Each row has a hidden stage along a path, written after it and counted from one end. A new block has a new path.
[ -7 -15 -46   9   1  -4 -28  15  11  21  17 -35 -67  -5   7  27  -9 -10
  15 -57 -38 -11  14   4  28  -5   0  -6   1 -24  25  -1]
3
[-19 -12 -20   2 -19  -5 -15   9  24  18  13 -16 -30 -14   8  35   3 -12
   7 -35 -43  -2   5 -13   3  -6  11 -16   6 -21  22  10]
3
[-26  -8 -46  15 -11 -15 -31  18  32  17  16 -37 -66  -6  18  32 -11 -21
  17 -61 -49 -30  24 -12  18  -6 -16  -7   3 -30  31 -18]
4
[-21 -16 -35  22 -21   6  -9  13  13  14  19 -12 -46  -8   7  30  -2 -16
  10 -49 -42 -11   6  -9  15 -13  14 -11   3 -14  15   4]
3
[-21   0 -48   5  -1 -28 -59  20  22  25  21 -60 -86  -9  23  21 -13  -7
  10 -54 -42 -28  18  -8   4   4 -14   1   2 -29  19 -12]
4
[-10  10  28   3 -17 -14  -6  -3  28  -4  13   0 -24 -15  11   6   8 -15
  -1   3 -37 -12  -5  -9 -40   1  13   4  11  -7  24  29]
2
[-15  -2   5   5 -12  -4  -4   9  16  -2  12   7 -38 -17   4  19   6 -12
   1 -39 -42  -5   0 -14   2 -10  10 -14  15 -16  19  11]
2
[-25  -3  20   8 -14 -15 -14   0  38   0  14 -10 -46 -23  10  22   7 -20
  -4 -23 -60 -20  -5 -35 -22  -6   6 -12  17 -20  34  15]
2
[-16  -9 -53   5   1 -13 -29  17   7  17  18 -42 -57   3  10  21  -9   0
  11 -53 -29 -18  20  -9  20   4  -5  -2  -4 -18  13  -7]
4
[-26  -7 -39  12 -10 -11 -27  18  13  21  18 -41 -74  -8  22  23  -2 -12
  11 -57 -54 -24  13  -4   2  -6  -7  -2  -5 -21  22   2]
4
[-21  10   5   3 -10 -11  -8   2  34  -1   6  -8 -30 -13  26  20   4 -11
   3 -22 -48 -12   8 -21  -2   5   6 -15   8 -10  32   9]
2
[-17 -12 -47  11  -7 -11 -24  13   5  19  20 -44 -51 -12  13  19 -11 -16
  14 -39 -37 -11  11 -13   9  -4   1  -5   3 -22  19   0]
4
[-19 -10 -13  10 -17  -3 -12  12  13   2  11   2 -44 -11  12  29   2  -6
   0 -43 -38  -7   6 -11  13 -15   9  -9  17 -20  26  11]
3
[-22   2   8   5 -14  -7  -7   6  37  -3  15 -10 -37 -20  12  13  14  -7
  -5 -22 -56 -15   1 -25 -22  -3  10 -11   8 -13  34  19]
2
[-14  18 -12 -17 -16 -13  -4  -3  16   2  21  -9 -11 -15   3  11   9  -9
  -4  18 -38 -20 -19 -22 -59   7  20 -12  18  -5  17  25]
1
[-23 -11 -51  20 -14   2 -22  18   5  17  12 -31 -55  -2  11  26  -5 -10
   9 -53 -41 -21  22   1  22 -12   6 -12   0 -30  18  11]
3
[-15  12  35  -8 -19 -11  -7  -1  21  -5  10   4 -18 -21  20   6   7 -12
  -7   1 -48 -20 -13 -21 -42  -3  11   2   5  -4  26  16]
1
[-26  11   4   8 -18 -13 -10   7  32  -2  17   4 -49 -24  13  19   9   6
   1 -37 -60 -26   6 -26 -17  -5  17 -12  12 -19  32  20]
2
[-14  -9 -57   5 -10  -8 -41  22   6  17  12 -44 -70  -5  20 -12 -13   2
  13 -61 -42 -11   4  -5   9  -8 -10  -1  -3 -25  19  -3]
4
[-16   7  19   3  -7 -16   1  -6  35  -8  17 -11 -23 -19   7  16   2 -18
  -6   1 -37 -13  -4 -21 -32   6  16 -14  22  -3  29  29]
2
[-17   5 -55   7   5 -24 -42  18  11  21  18 -61 -76 -15  20  23 -16 -13
   9 -50 -33 -17  21  -7   2   9 -17  -5 -15 -29  29 -11]
4
[-24   3   3  12 -19 -10 -15   5  31   5  11 -14 -50 -18  12  28   4 -18
   0 -34 -63 -21   4 -24 -12 -17  10 -10  11 -13  34  22]
2
[-21   9  18  -5 -12 -19 -23  -4  27 -10  16  -1 -33 -21   4  12   9 -22
  -5 -15 -53 -18 -11 -24 -34  -2  17  -4  18 -11  30  15]
2
[-14  29  32 -16 -11 -23 -20  -1  45  -8   7  -8 -28  -8  10   4   8  -9
  -8   7 -49 -27 -10 -33 -67   3  17   4  13 -10  28  20]
1
[-18   6 -64   2   1 -32 -56  20   7  28  17 -73 -87  10  16  31 -22  -8
  10 -54 -37 -25  14 -14 -19  21 -11  15   0 -26  20 -20]
4
[-18  -2 -51   9  13 -34 -61  20   7  26  23 -69 -91  -8  15  22 -44 -14
   4 -57 -41 -28  21 -16  -4   7 -18   2  10 -33  29 -28]
4
[-21  18  16  11 -19   3   8   0  25  -1   9  11 -17 -21   4  13  14 -17
  -6 -22 -45 -14  -8 -20   6 -13  15 -19  11  -6  23  19]
2
[-25  -1  -8   5 -16 -12 -15  11  28   2  16  -9 -52 -16  10  22   4 -21
   2 -34 -56 -23   1 -26 -11 -11  14 -13   9 -14  31  20]
2
